Below is a small trained network, with its code and all its weights. Each question gives an input and a class and asks what happens when units are switched off, that is, made to give their printed mean instead of their output.

import numpy as np


def w(rows, s, z=0):
    codes = np.array(rows[::2]) - 128.0
    scale = np.full(codes.shape[1], s)
    scale[-1] = z or s
    return codes * scale


def f(y):
    return np.maximum(y, 0)


def log_softmax(a):
    a = a - a.max(-1, keepdims=True)
    return a - np.log(np.exp(a).sum(-1, keepdims=True))


def net(x, mask):
    res = np.array(x, float).reshape(1, 7) / 4 @ E
    y = f(res @ A[0][:, :-1].T + A[0][:, -1])
    res = res + np.where(mask, y, B[0][:, -1]) @ B[0][:, :-1]
    return log_softmax(res[-1] @ U[:, :-1].T + U[:, -1])


A, B = {}, {}
E = w([
[140,129,112,131,130],'x0',
[140,126,140,108,156],'x1',
[137,127,133,118,141],'x2',
[129,130,130,123,130],'x3',
[119,253,204,111,73],'x4',
[9,84,42,2,50],'x5',
[34,144,55,172,234],'x6',
],0.009)
A[0] = w([
[132,80,118,252,142,184],'n0',
[83,108,94,103,125,123],'n1',
[142,190,116,81,94,192],'n2',
[87,123,99,134,183,89],'n3',
[158,47,41,110,91,155],'n4',
[144,215,172,186,157,216],'n5',
[133,33,141,141,106,254],'n6',
],0.015,0.0054)
B[0] = w([
[173,59,124,186,187,216],'n0',
[71,109,108,114,107,199],'n1',
[72,215,188,160,22,189],'n2',
[53,153,95,209,132,183],'n3',
[115,147,85,46,140,237],'n4',
[181,134,184,230,149,251],'n5',
[236,94,88,2,190,217],'n6',
],0.0099,0.014)
U = w([
[253,69,129,80,163,66],'0',
[171,125,68,33,124,235],'1',
[193,171,135,162,97,117],'2',
[110,217,133,64,80,58],'3',
[150,121,38,159,242,3],'4',
[58,100,38,95,184,171],'5',
[158,205,112,165,187,209],'6',
[18,191,101,142,124,140],'7',
],0.011,0.0051)

Each question gives the input, the list of numbers given to net, and the class t.
The units are the neurons (one row each of A and B). Each row of codes is followed by its name. A weight is (code - 128) times the scale printed after its matrix; where a second scale follows, it is the last column's (A, B and U).
mask holds one flag per neuron, in row order. A switched-off neuron (its flag False) gives its mean, the last column of its row in B, instead of its output. The means were averaged over made-up inputs and are rounded, as every weight is.
A unit's drop is (log p(t) with every unit on - log p(t) with that unit switched off) / (log p(t) with every unit on - log p(t) with every unit switched off).
The circuit of an input: a set's keep is (log p(t) with only the set's units on - log p(t) with every unit switched off) / (log p(t) with every unit on - log p(t) with every unit switched off). Starting from all 7 units, units are removed one at a time, each time the one whose removal leaves the highest keep (on an exact tie, the one counted first), for as long as the keep stays at least 0.8.
units of the circuit, in order: the units of the circuit, biggest drop first
unit that matters most: the unit with the biggest drop
k most important neurons: the k neurons with the biggest drops, biggest first
drop when u is switched off: that unit's drop, to one decimal
input [-2,2,5,3,2,5,-6], class 3: units of the circuit, in order => n2
input [-4,6,4,0,-4,1,-5], class 1: 3 most important neurons => n5, n0, n4
input [-7,-7,2,-5,-1,-6,-1], class 0: 2 most important neurons => n0, n3
input [0,8,6,-5,1,-5,-5], class 2: 3 most important neurons => n6, n5, n4
input [2,-7,-2,3,-6,-1,0], class 0: 2 most important neurons => n6, n0
input [-4,3,8,1,4,3,1], class 7: 2 most important neurons => n6, n4
input [5,-4,-8,-7,3,1,-8], class 3: units of the circuit, in order => n2, n5
input [2,-8,-6,6,-6,7,-2], class 1: units of the circuit, in order => n6, n4
input [8,5,4,8,2,7,6], class 7: units of the circuit, in order => n6, n3
input [7,8,0,1,-7,4,-8], class 1: 2 most important neurons => n4, n5
input [-8,-1,2,5,1,3,7], class 7: 3 most important neurons => n6, n3, n0
input [-1,8,0,-1,7,1,8], class 7: 3 most important neurons => n6, n0, n3
input [-7,3,-3,0,2,7,1], class 7: 2 most important neurons => n6, n2
input [4,2,8,1,7,1,5], class 7: 2 most important neurons => n6, n0
input [5,7,0,7,4,4,-1], class 3: unit that matters most => n3
input [-4,-8,-4,0,-4,2,-8], class 1: 2 most important neurons => n5, n4
input [2,1,-4,2,5,1,-4], class 3: 2 most important neurons => n0, n2
input [4,4,-2,8,2,2,0], class 3: drop when n3 is switched off => 0.3
input [-3,0,-6,-6,-3,3,-8], class 1: drop when n0 is switched off => 0.1
input [1,4,-2,3,3,3,6], class 7: drop when n6 is switched off => 0.2
